Here is a tiny trained network, its code and every weight. The questions are about switching its units off for an input and a target symbol, where a switched-off unit gives its printed mean instead of its output.

import numpy as np


def w(rows, s, z=0):
    codes = np.array(rows[::2]) - 128.0
    scale = np.full(codes.shape[1], s)
    scale[-1] = z or s
    return codes * scale


def f(y):
    return y / 2 * (1 + np.tanh(0.7978845608 * (y + 0.044715 * y**3)))


def softmax(a):
    e = np.exp(a - a.max(-1, keepdims=True))
    return e / e.sum(-1, keepdims=True)


def log_softmax(a):
    a = a - a.max(-1, keepdims=True)
    return a - np.log(np.exp(a).sum(-1, keepdims=True))


def net(x, mask):
    ids = ['ΓΠελξσω'.index(c) for c in x.split()]
    T = len(ids)
    res = E[ids] + P[:T]
    q, k, v = (res @ M[0].T for M in (Q, K, V))
    z = softmax(np.where(np.tri(T) > 0, q @ k.T / 2**0.5, -1e9)) @ v
    res = res + np.where(mask[0], z, O[0][:, -1]) @ O[0][:, :-1]
    y = f(res @ A[0][:, :-1].T + A[0][:, -1])
    res = res + np.where(mask[1:9], y, B[0][:, -1]) @ B[0][:, :-1]
    return log_softmax(res[-1] @ U[:, :-1].T + U[:, -1])


Q, K, V, O, A, B = {}, {}, {}, {}, {}, {}
E = w([
[209,175,57,65,225,116],'Γ',
[203,50,124,233,150,188],'Π',
[133,158,59,201,185,127],'ε',
[134,103,11,48,40,125],'λ',
[252,135,60,142,141,68],'ξ',
[63,102,91,113,135,173],'σ',
[138,100,139,92,150,111],'ω',
],0.014)
P = w([
[223,48,164,62,98,243],'0',
[101,96,118,70,175,100],'1',
[169,145,254,102,152,157],'2',
[86,70,135,50,160,82],'3',
[198,103,227,105,129,165],'4',
[164,53,93,8,175,103],'5',
[245,83,184,79,127,189],'6',
],0.0092)
Q[0] = w([
[137,21,12,112,180,151],'head 1',
[108,2,90,125,206,23],'head 1',
],0.0071)
K[0] = w([
[249,51,141,89,2,225],'head 1',
[204,74,56,51,204,212],'head 1',
],0.006)
V[0] = w([
[127,122,25,183,240,1],'head 1',
[238,140,89,123,100,135],'head 1',
],0.0074)
O[0] = w([
[134,208,87,160,43,154,61],'head 1',
[166,171,207,143,2,56,254],'head 1',
],0.0094,0.0072)
A[0] = w([
[163,79,84,127,110,119,255],'neuron 1',
[41,96,159,54,76,83,18],'neuron 2',
[110,174,220,74,74,143,28],'neuron 3',
[25,166,32,157,182,165,79],'neuron 4',
[135,114,112,255,86,94,239],'neuron 5',
[172,149,245,161,132,126,32],'neuron 6',
[206,43,205,73,105,185,114],'neuron 7',
[144,137,162,170,158,78,12],'neuron 8',
],0.0096,0.0059)
B[0] = w([
[130,130,159,113,97,206,208],'neuron 1',
[237,66,114,149,116,150,143],'neuron 2',
[96,198,109,126,166,31,134],'neuron 3',
[113,194,124,194,216,31,126],'neuron 4',
[162,106,134,112,29,178,180],'neuron 5',
[160,78,50,244,174,65,169],'neuron 6',
[2,154,34,149,140,70,250],'neuron 7',
[37,159,131,157,159,42,126],'neuron 8',
],0.0097,0.014)
U = w([
[52,162,145,89,52,63,31],'Γ',
[138,72,100,159,169,50,96],'Π',
[140,164,117,144,137,185,243],'ε',
[60,125,156,138,159,2,32],'λ',
[153,157,113,144,96,38,12],'ξ',
[150,165,50,120,205,103,207],'σ',
[39,171,146,123,146,140,254],'ω',
],0.0093,0.0054)

Each question gives the input, a string of symbols that net reads in full, and the target symbol t.
The units are the heads (2 rows each of Q, K, V and O) and the neurons (one row each of A and B). Each row of codes is followed by its name. A weight is (code - 128) times the scale printed after its matrix; where a second scale follows, it is the last column's (O, A, B and U).
mask holds one flag per unit, heads first, then neurons. A switched-off unit (its flag False) gives its mean, the last column of its rows in O or B, instead of its output. The means were averaged over made-up inputs and are rounded, as every weight is.
A unit's drop is (log p(t) with every unit on - log p(t) with that unit switched off) / (log p(t) with every unit on - log p(t) with every unit switched off).
The circuit of an input: a set's keep is (log p(t) with only the set's units on - log p(t) with every unit switched off) / (log p(t) with every unit on - log p(t) with every unit switched off). Starting from all 9 units, units are removed one at a time, each time the one whose removal leaves the highest keep (on an exact tie, the one counted first), for as long as the keep stays at least 0.8.
units of the circuit, in order: the units of the circuit, biggest drop first
unit that matters most: the unit with the biggest drop
k most important neurons: the k neurons with the biggest drops, biggest first
drop of u: that unit's drop, to one decimal
input Π Γ ε σ, target Π: units of the circuit, in order -> (neuron 2; head 1)
input Γ σ Π ε, target Γ: units of the circuit, in order -> (head 1; neuron 5)
input ε Π Π Π λ Π ε, target ε: unit that matters most -> neuron 7
input ξ λ ε ω, target ξ: units of the circuit, in order -> (head 1; neuron 2)
input ε Π σ Π ε, target ε: units of the circuit, in order -> (neuron 7; head 1)
input λ Γ σ Γ, target λ: units of the circuit, in order -> (head 1; neuron 5)
input λ σ Π σ Π Π, target λ: 3 most important neurons -> (neuron 7; neuron 2; neuron 8)
input λ Γ σ Π, target λ: 2 most important neurons -> (neuron 7; neuron 8)
input Γ σ Π Γ Π ξ, target Γ: 3 most important neurons -> (neuron 6; neuron 2; neuron 1)
input Π ξ ξ λ, target Π: drop of neuron 2 -> 1.4
input ε ε ε ε ε ξ, target ε: drop of neuron 7 -> 0.4
input Π ξ Π ω, target Π: drop of neuron 5 -> -0.1
input ε Π Π ε σ Π, target ε: drop of neuron 1 -> 0.3
input ξ ε σ σ ξ ξ, target ξ: most important neuron -> (neuron 7)
input ξ σ σ σ, target ξ: 2 most important neurons -> (neuron 2; neuron 7)
